Here is a tiny trained network, its code and every weight. The questions are about switching its units off for an input and a class, where a switched-off unit gives its printed mean instead of its output.

import numpy as np


def w(rows, s, z=0):
    codes = np.array(rows[::2]) - 128.0
    scale = np.full(codes.shape[1], s)
    scale[-1] = z or s
    return codes * scale


def norm(h):
    return h / np.sqrt((h * h).mean(-1, keepdims=True) + 1e-5)


def f(y):
    return y / 2 * (1 + np.tanh(0.7978845608 * (y + 0.044715 * y**3)))


def log_softmax(a):
    a = a - a.max(-1, keepdims=True)
    return a - np.log(np.exp(a).sum(-1, keepdims=True))


def net(x, mask):
    res = np.array(x, float).reshape(1, 3) / 4 @ E
    u = 0
    for l in range(2):
        y = f(norm(res) @ A[l][:, :-1].T + A[l][:, -1])
        res = res + np.where(mask[u : u + 3], y, B[l][:, -1]) @ B[l][:, :-1]
        u += 3
    return log_softmax(norm(res)[-1] @ U[:, :-1].T + U[:, -1])


A, B = {}, {}
E = w([
[200,135,78,135,76,157,254],'x0',
[171,220,118,46,95,121,102],'x1',
[93,188,150,167,246,175,234],'x2',
],0.0065)
A[0] = w([
[254,73,101,143,74,137,247,37],'L0N1',
[129,27,154,211,125,185,132,3],'L0N2',
[138,82,69,159,63,126,93,78],'L0N3',
],0.0094,0.0059)
B[0] = w([
[99,104,159,110,195,129,50,255],'L0N1',
[251,227,81,93,168,80,148,168],'L0N2',
[130,157,99,111,79,186,111,180],'L0N3',
],0.015,0.007)
A[1] = w([
[195,180,143,127,114,56,188,182],'L1N1',
[117,141,164,96,142,139,37,253],'L1N2',
[43,135,165,156,148,211,247,83],'L1N3',
],0.012,0.0045)
B[1] = w([
[223,134,7,15,149,135,138,156],'L1N1',
[137,124,124,154,162,139,178,247],'L1N2',
[193,65,118,171,44,190,84,170],'L1N3',
],0.013,0.015)
U = w([
[104,94,185,173,233,134,71,188],'0',
[224,204,83,98,176,106,154,189],'1',
[155,93,89,142,81,214,64,138],'2',
[139,136,59,137,165,156,167,177],'3',
[76,105,187,77,56,54,204,1],'4',
[24,120,171,58,57,56,196,1],'5',
[15,124,156,63,65,28,177,1],'6',
[24,122,177,104,36,2,199,1],'7',
],0.015,0.0098)

Each question gives the input, the list of numbers given to net, and the class t.
The units are the neurons (one row each of A and B). Each row of codes is followed by its name. A weight is (code - 128) times the scale printed after its matrix; where a second scale follows, it is the last column's (A, B and U).
mask holds one flag per neuron, layer by layer. A switched-off neuron (its flag False) gives its mean, the last column of its row in B, instead of its output. The means were averaged over made-up inputs and are rounded, as every weight is.
A unit's drop is (log p(t) with every unit on - log p(t) with that unit switched off) / (log p(t) with every unit on - log p(t) with every unit switched off).
The circuit of an input: a set's keep is (log p(t) with only the set's units on - log p(t) with every unit switched off) / (log p(t) with every unit on - log p(t) with every unit switched off). Starting from all 6 units, units are removed one at a time, each time the one whose removal leaves the highest keep (on an exact tie, the one counted first), for as long as the keep stays at least 0.8.
circuit, biggest first: the units of the circuit, biggest drop first
unit that matters most: the unit with the biggest drop
k most important neurons: the k neurons with the biggest drops, biggest first
k most important neurons of layer l: the k neurons of layer l with the biggest drops, biggest first
drop when u is switched off: that unit's drop, to one decimal
input [-5,4,7], class 2: unit that matters most -> L0N1
input [-2,5,6], class 2: circuit, biggest first -> (L0N1; L0N2; L1N3)
input [6,-7,-6], class 1: 2 most important neurons of layer 0 -> (L0N2; L0N3)
input [-8,4,-8], class 0: circuit, biggest first -> (L1N1; L1N3)
input [4,-7,-6], class 1: 2 most important neurons -> (L0N2; L1N3)
input [-4,3,-1], class 0: 3 most important neurons -> (L0N2; L1N1; L0N3)
input [-3,7,8], class 2: 4 most important neurons -> (L0N1; L1N3; L0N2; L1N2)
input [-4,3,6], class 2: 2 most important neurons of layer 0 -> (L0N1; L0N2)
input [7,7,5], class 0: circuit, biggest first -> (L0N1; L0N2; L1N1)
input [-5,4,-5], class 0: 4 most important neurons -> (L0N2; L1N1; L1N3; L1N2)
input [-3,-1,-3], class 3: 4 most important neurons -> (L0N1; L1N2; L1N3; L0N3)
input [3,-8,7], class 1: 3 most important neurons -> (L0N2; L1N1; L0N3)
input [1,2,7], class 2: 2 most important neurons -> (L1N3; L0N2)
input [3,-1,6], class 2: circuit, biggest first -> (L1N3)
input [4,4,-3], class 0: circuit, biggest first -> (L0N1; L1N1)
input [-7,-3,8], class 2: circuit, biggest first -> (L1N3; L0N1)
input [-6,3,-5], class 0: 3 most important neurons -> (L1N1; L0N2; L1N3)
input [-7,6,-3], class 0: 2 most important neurons -> (L0N2; L1N1)
input [6,3,8], class 2: 2 most important neurons -> (L1N3; L0N2)
input [-3,2,5], class 2: 3 most important neurons -> (L0N1; L0N2; L1N3)
input [7,5,-2], class 0: 2 most important neurons -> (L0N1; L1N1)
input [3,1,6], class 2: 2 most important neurons -> (L1N3; L0N2)
input [8,4,-5], class 0: 2 most important neurons of layer 0 -> (L0N1; L0N2)
input [0,5,6], class 2: 2 most important neurons of layer 1 -> (L1N3; L1N2)
input [-1,-4,1], class 1: drop when L0N2 is switched off -> 0.3
